Below are the code and all the weights of a small trained network. Each question names an input and a target symbol and asks about switching units off, where a switched-off unit gives its printed mean instead of its output.

import numpy as np


def w(rows, s, z=0):
    codes = np.array(rows[::2]) - 128.0
    scale = np.full(codes.shape[1], s)
    scale[-1] = z or s
    return codes * scale


def f(y):
    return y / 2 * (1 + np.tanh(0.7978845608 * (y + 0.044715 * y**3)))


def softmax(a):
    e = np.exp(a - a.max(-1, keepdims=True))
    return e / e.sum(-1, keepdims=True)


def log_softmax(a):
    a = a - a.max(-1, keepdims=True)
    return a - np.log(np.exp(a).sum(-1, keepdims=True))


def net(x, mask):
    ids = ['Ωαεζμτ'.index(c) for c in x.split()]
    T = len(ids)
    res = E[ids] + P[:T]
    r = res
    for j in range(2):
        rows = slice(3 * j, 3 * j + 3)
        q, k, v = (r @ M[0][rows].T for M in (Q, K, V))
        z = softmax(np.where(np.tri(T) > 0, q @ k.T / 3**0.5, -1e9)) @ v
        o = O[0][rows]
        res = res + np.where(mask[j], z, o[:, -1]) @ o[:, :-1]
    y = f(res @ A[0][:, :-1].T + A[0][:, -1])
    res = res + np.where(mask[2:26], y, B[0][:, -1]) @ B[0][:, :-1]
    return log_softmax(res[-1] @ U[:, :-1].T + U[:, -1])


Q, K, V, O, A, B = {}, {}, {}, {}, {}, {}
E = w([
[14,109,195,210,149,134,189,117],'Ω',
[84,172,109,172,202,227,119,227],'α',
[145,188,230,64,58,240,131,108],'ε',
[130,117,171,127,178,162,17,81],'ζ',
[48,91,132,48,167,149,186,116],'μ',
[53,125,109,167,129,253,118,37],'τ',
],0.016)
P = w([
[118,158,84,97,71,49,112,81],'0',
[150,202,145,149,244,124,192,100],'1',
[97,157,177,144,202,146,142,110],'2',
[95,118,171,149,177,156,131,136],'3',
[95,100,157,145,142,159,129,150],'4',
[95,97,140,143,117,158,136,151],'5',
[94,107,122,146,94,155,141,155],'6',
[94,109,113,134,85,154,143,156],'7',
[73,104,112,116,84,163,158,160],'8',
[80,107,100,114,76,155,159,159],'9',
[63,107,101,107,66,179,165,161],'10',
[67,109,103,114,58,171,175,166],'11',
],0.011)
Q[0] = w([
[38,145,250,136,130,165,138,150],'head 0',
[201,71,171,156,123,118,106,145],'head 0',
[80,59,103,90,109,151,51,145],'head 0',
[7,110,129,124,85,250,153,147],'head 1',
[85,183,72,116,68,140,178,122],'head 1',
[168,49,116,148,62,89,68,178],'head 1',
],0.019)
K[0] = w([
[132,210,73,117,88,7,76,77],'head 0',
[155,163,153,127,186,153,163,124],'head 0',
[136,123,120,118,102,59,105,65],'head 0',
[175,19,114,144,104,68,20,148],'head 1',
[181,122,67,141,13,72,131,153],'head 1',
[104,67,145,137,102,177,150,183],'head 1',
],0.02)
V[0] = w([
[170,168,114,186,61,172,136,91],'head 0',
[136,150,231,109,153,179,120,159],'head 0',
[117,175,148,165,69,53,166,119],'head 0',
[149,18,82,176,179,100,200,3],'head 1',
[17,143,136,181,178,130,171,197],'head 1',
[232,177,161,206,129,81,113,156],'head 1',
],0.014)
O[0] = w([
[27,142,107,63,175,118,121,133,220],'head 0',
[79,138,131,197,102,100,101,116,103],'head 0',
[146,142,2,136,149,160,64,136,161],'head 0',
[123,80,90,110,156,176,167,67,90],'head 1',
[127,219,119,130,115,73,198,99,47],'head 1',
[76,188,158,124,167,181,128,214,3],'head 1',
],0.0093,0.0057)
A[0] = w([
[63,127,116,163,109,72,83,141,20],'neuron 0',
[155,101,101,131,194,136,149,156,54],'neuron 1',
[98,133,124,143,70,141,207,57,81],'neuron 2',
[147,66,148,85,202,41,88,94,122],'neuron 3',
[131,80,79,143,99,95,222,163,127],'neuron 4',
[180,138,124,121,202,7,79,75,105],'neuron 5',
[142,155,139,84,177,161,98,32,135],'neuron 6',
[119,185,156,192,133,205,144,92,83],'neuron 7',
[197,167,181,94,184,140,129,166,21],'neuron 8',
[162,145,141,248,100,111,108,154,56],'neuron 9',
[114,99,111,145,207,131,148,60,137],'neuron 10',
[158,124,130,156,162,155,188,202,28],'neuron 11',
[152,247,138,148,195,107,167,66,151],'neuron 12',
[123,133,157,223,202,88,151,185,85],'neuron 13',
[69,184,108,117,153,112,124,83,43],'neuron 14',
[90,127,129,135,93,196,169,196,128],'neuron 15',
[76,178,137,105,122,90,61,158,38],'neuron 16',
[138,124,134,201,176,136,98,121,68],'neuron 17',
[153,197,81,87,99,109,216,122,76],'neuron 18',
[88,162,210,175,105,105,194,143,125],'neuron 19',
[186,57,107,183,146,110,169,133,58],'neuron 20',
[153,156,93,153,193,54,204,58,1],'neuron 21',
[93,153,162,197,131,147,203,78,129],'neuron 22',
[93,88,161,150,68,91,64,150,173],'neuron 23',
],0.011,0.0054)
B[0] = w([
[170,107,138,58,150,171,46,159,174],'neuron 0',
[50,136,197,101,83,117,69,143,139],'neuron 1',
[69,182,177,95,217,130,88,154,202],'neuron 2',
[102,111,154,162,135,154,160,84,192],'neuron 3',
[189,111,110,142,106,122,57,152,155],'neuron 4',
[144,70,183,227,85,97,85,88,162],'neuron 5',
[156,27,125,123,116,97,140,177,252],'neuron 6',
[207,156,73,126,138,70,92,157,191],'neuron 7',
[124,88,156,40,215,121,82,97,138],'neuron 8',
[93,64,146,75,168,145,167,184,146],'neuron 9',
[75,173,127,176,104,128,175,153,237],'neuron 10',
[75,213,126,118,130,127,31,86,135],'neuron 11',
[107,48,165,180,116,104,87,32,176],'neuron 12',
[105,190,188,129,135,124,146,37,156],'neuron 13',
[175,158,191,135,121,124,118,103,190],'neuron 14',
[155,80,146,147,143,78,110,100,221],'neuron 15',
[70,178,120,125,150,133,131,148,185],'neuron 16',
[138,198,63,110,67,98,82,130,161],'neuron 17',
[122,173,43,183,92,143,186,193,158],'neuron 18',
[167,198,87,117,132,182,239,108,171],'neuron 19',
[179,176,166,64,179,109,164,87,146],'neuron 20',
[161,152,100,11,145,182,91,202,180],'neuron 21',
[142,105,69,143,28,145,148,141,195],'neuron 22',
[147,179,120,161,146,74,126,76,223],'neuron 23',
],0.012,0.011)
U = w([
[90,164,149,97,118,154,194,67,79],'Ω',
[59,159,160,73,172,117,91,101,3],'α',
[204,103,184,20,174,160,144,126,57],'ε',
[100,65,193,146,116,76,126,34,197],'ζ',
[2,72,166,62,153,172,197,149,241],'μ',
[94,99,74,107,85,140,129,170,194],'τ',
],0.0036,0.003)

Each question gives the input, a string of symbols that net reads in full, and the target symbol t.
The units are the heads (3 rows each of Q, K, V and O) and the neurons (one row each of A and B). Each row of codes is followed by its name. A weight is (code - 128) times the scale printed after its matrix; where a second scale follows, it is the last column's (O, A, B and U).
mask holds one flag per unit, heads first, then neurons. A switched-off unit (its flag False) gives its mean, the last column of its rows in O or B, instead of its output. The means were averaged over made-up inputs and are rounded, as every weight is.
A unit's drop is (log p(t) with every unit on - log p(t) with that unit switched off) / (log p(t) with every unit on - log p(t) with every unit switched off).
unit that matters most: the unit with the biggest drop
top k neurons: the k neurons with the biggest drops, biggest first
which heads matter: for each layer, one digit per head in row order, 1 if its drop is at least 0.15 and else 0, layers parted by /
input ε ε μ τ τ ζ τ μ τ ζ, target α: which heads matter : 10
input α ε τ τ τ, target Ω: unit that matters most : head 1
input Ω τ μ τ ζ ε α Ω, target τ: which heads matter : 10
input ε τ ζ τ ζ ε α μ ε, target α: which heads matter : 10
input α τ Ω μ ζ μ τ α, target Ω: which heads matter : 11
input α τ ζ τ μ, target Ω: top 2 neurons : [neuron 19; neuron 6]
input α τ μ ε ζ τ Ω, target Ω: top 3 neurons : [neuron 19; neuron 13; neuron 6]
input Ω τ μ, target τ: top 2 neurons : [neuron 18; neuron 21]
input ε ε ζ ζ μ τ ε α ε Ω, target α: which heads matter : 10
input ζ ε Ω μ τ ε ε ζ μ, target ζ: top 3 neurons : [neuron 15; neuron 21; neuron 2]
input ε τ ζ α Ω ζ, target α: which heads matter : 11
input Ω ε ζ μ ζ τ, target τ: which heads matter : 10
input α μ ε α, target Ω: which heads matter : 01
input Ω α Ω, target τ: unit that matters most : neuron 21
input Ω ζ α τ ζ α ζ ε ζ ε ζ ζ, target τ: which heads matter : 10
input τ ε ζ α, target α: which heads matter : 01
input μ Ω τ α α, target ε: which heads matter : 11
input Ω τ α α, target τ: top 2 neurons : [neuron 18; neuron 21]
input ε ζ τ ζ ζ Ω, target Ω: top 4 neurons : [neuron 19; neuron 13; neuron 22; neuron 6]
input τ μ α Ω α ε, target μ: unit that matters most : head 1
input μ μ τ ε Ω, target ε: top 3 neurons : [neuron 20; neuron 21; neuron 4]
input ζ ζ ε ζ Ω ζ ε ε ε, target ζ: top 2 neurons : [neuron 15; neuron 21]
